[128 = 0]

[ 93 116 127 103 155  75 146  46 211 126 109 152 132 215 133 139 126  85
 140 132 174 125  68 115 114 138   7 114 101 124 128 160 130 229 146  26
  72 161  92 186 129  54 163] -> S J
[137 145 122 126  60 125 150 190 104 119 123 146  97  37 117 173 132 136
 129 106 115 125 119 146 149 116 136 145 154 123 100  85 147  73  96 202
 150 174 152  92 128 175 155] -> E X
[162 101 129 112 146 115 142  88 192 146 130 132 114 133 149 156 133 118
 100 126 159 129 113 123 137 129  76 130 133 169  90 161 141 174 150 107
 111 162 132 127 120 112 160] -> S Q
[167  92 118 124 131 104 135 113 122 149 159 147 117 112 142 153 117 121
 118 108 145 115 144 130 147 131 120 128 133 153 102 145 149 137 181 115
 144 108 141 152 130 129 153] -> P A
[121 141 124 148 165 124 117  89 173 151 145 140 120 135 121 128 118 147
 126 141 151 121 172 133 137 134 107 124 127 149 134 130 134 113 132 116
 139 130 108 130 127 120 116] -> W Y
[130 108 151 130 104 153 146  69 165 106 110 142 110 182 121 103 153 112
 110 134 175 146  97  98  96 137  45 109 113 147 111 137 126 184 126  87
 100 179 134 158 153  80 172] -> E U
[101 153 146 118  71 108 157 146 168 129 116 134 102 149 148 158 131 126
 142 116 156 143 104 115 117 130  84 121 140 126 172  87 134 115  79 125
  96 252 132 147 172 119 130] -> E U
[128 123 140 102 151  89 141 138 179 157 124 132 108 125 131 155 134 123
 143 133 154 140 139 132 155 133  99 123 133 138 104 143 140 170 129 100
 108 180 119 141 135  94 138] -> S G
[127 123 132 121 122 133 122  48 204 160 109 142 122 190 130 134 135 111
 140 129 175 125 146 105 102 140  44 119 114 166 130 135 121 166 117  76
 101 155 122 186 120  81 129] -> W K
[108 120 124 124  59 122 149  84 143 123 118 133 125 133 142 126 125 114
 119 123 147 129  68 120 109 125  73 127 124 120 143 107 124 120  79 137
 105 152 133 144 139 106 177] -> E X
[149 133 130 139  94 138 158 101 177 131  93 144 111 134 150 138 133 133
 115 137 151 126  99 123 128 125  82 122 142 123 143 104 133 133 103 135
 109 162 141 108 133 125 160] -> E Z
[ 79 134 128 112 113 105 131  91 164 159 144 125 146 157 127 151 123 141
 138 125 160 129 166 121 114 125  62 121 136 135 141 129 130 124  92 105
 122 175 103 141 157  87 146] -> W K
[127 104 131  98 108 135 142 101 125 155 121 120 131 179 150 131 129 105
 114 136 172 133 103 118  97 123  42 115 109 167  98 160 122 216 145  74
  98 115 141 173 138  90 189] -> P T
[146 118 127 137 136 138 136 107 162  95 140 163 111 117 113 137 139 119
 114 122 140 145 101 133 145 127  82 130 124 131  83 132 141 142 162 131
 148 160 118 140 129 131 165] -> S Q
[107 152 114 137  79 104 137 134 171 125 123 145 120 133 149 179 124 123
 145  91 132 128  99 129 121 124 107 141 134 125 157  80 151  77  75 144
 119 216 133 177 148 134 121] -> E U
[134 133 126 145 117 114 130  93 158 131 141 148 120 121 112 137 127 137
 134 123 149 127 146 133 145 129  99 132 132 130 123 115 138  90 111 136
 141 161 122 142 137 118 138] -> W K
[122  97 136 107 158 113 127 114 163 130 124 149 121 139 111 155 137 100
 150 119 139 133 106 135 149 131  68 124 119 144  64 152 139 193 155  85
 126 133 110 162 110 100 166] -> S J
[116 140 127 128  83 139 139 113 142 118 111 141 126 157 146 140 134 132
 114 131 138 129  71 115  93 125  85 135 128 122 141 119 130 155  94 117
 109 125 135 105 141 111 175] -> E X
[145  92 119 117 132  98 130 113 160 148 124 130 118 140 164 154 118 115
 123 122 151 125 107 132 141 124  97 134 113 136 134 132 130 181 152  98
 100 112 139 153 124 111 140] -> P A
[137 125 136 120  82 141 149 118 140 127 125 146 126 158 132 145 134 122
 127 122 142 141 104 115 115 128 100 119 132 155 121 130 135 145 123  98
 119 159 143 144 155 110 170] -> E U
[131 121 130 111  71  81 155 111 173 132 121 133 129 150 158 156 120 118
 125 125 149 127  75 130 117 133  80 127 135 134 146 123 131 135 112 104
  80 175 130 151 175 100 169] -> E Z
[146 103 142 133 103 136 132  81 196  78 107 156 145 145  91 102 151 126
 111 117 138 136 113  96 121 136 113 118 124 141 135 121 124  98 106 130
 125 201 127 176 159  88 121] -> E U
[124 127 116 101 116  89 151 144 168 172 122 121 115 153 146 187 127 101
 155 111 139 124 122 136 130 130  88 122 126 177 109 138 147 168 136  64
  96 173 148 215 135 111 133] -> P T
[ 94 143 122 137 149 123 116 104 173 136 133 137 126 154 130 149 131 139
 137 133 157 140 156 128 136 132  84 126 132 116 137 117 137 137 123 115
 129 158 115 131 136 128 124] -> W Y
[120 132 121 116 121 117 139  81 200 162 127 122 111 146 147 165 136 142
 137 134 164 142 130 126 124 126  48 129 129 134  97 132 140 162  98 113
 121 154 128 132 123 109 165] -> W Y
[139 128 131 123 142 105 146 101 178 106 128 177  90 141 126 143 139 103
 117 127 169 130  75 132 152 138  48 136 122 137  87 139 150 196 182  75
 128 157 117 156 128 103 196] -> S J
[ 92 148 118  93 124  93 153 117 174 160  97 148 104 150 169 197 130 104
 153 132 170 134 135 129 116 126  47 122 128 131 142 113 133 210 142  83
  90 137 147 116 115 108 154] -> S G
[129 136 119 111 141  90 149 143 177 142 129 125  92 112 156 200 123 119
 144 108 138 134 119 144 163 147  87 120 145 118 102 128 150 165 150 114
 112 167 128 128 124 137 156] -> S Q
[ 68 122 129 100 142 144 129 115 163 188 158 122 136 154 106 175 134 127
 155 128 160 138 193 129 123 116  49 125 136 153 102 152 135 156  89 104
 121 173 108 169 132 100 133] -> W L
[109 147 118 102 132 115 118 134 170 183 150 113 100 119 124 204 133 118
 160 119 143 137 187 135 147 123  89 120 147 162  81 127 145 138 111 116
 135 164 137 151 145 137 125] -> W L
[ 89 121 138 109 109  97 126  94 214 155 121 131 129 178 113 164 146 128
 143 124 180 140 161 107 111 131  54 132 129 149 154 115 131 128  51 101
  95 248 117 186 158  63 115] -> W K
[126  98 133 133 163 128 136 104 172 119 149 120 144 167 141 135 133 130
 107 143 147 144 131 116 132 131 127 114 128 139 117 171 126 164 140  99
 115 150 108 150 159  94 127] -> W L
[109 126 115  97 114  61 130 127 199 197 132 130 127 119 127 216 116 112
 170 119 143 121 169 139 152 119  71 125 149 155  87 142 146 129 105 107
 112 171 115 169 141 101 131] -> W L
[135 126 110  85 110  95 136 121 164 176 105 125 127 160 180 204 126 101
 134 108 152 115 133 119 101 123 112 133 114 171 134 138 137 214 154  74
  78 133 161 182 120  96 126] -> P T
[143 128 125 130 135 139 155 128 174 146 119 154  85 147 149 168 132 130
 125 134 158 141 111 128 145 128  88 126 122 138 103 135 141 191 172  88
 113 150 146  97 125 132 175] -> S Q
[158 100 124 114 125 116 129 126 146  97 121 137 140 127 164 130 132 119
 104 127 123 130  84 124 129 125 145 119 118 118 132 156 116 187 193 115
 124  66 136 117 120 129 134] -> P A
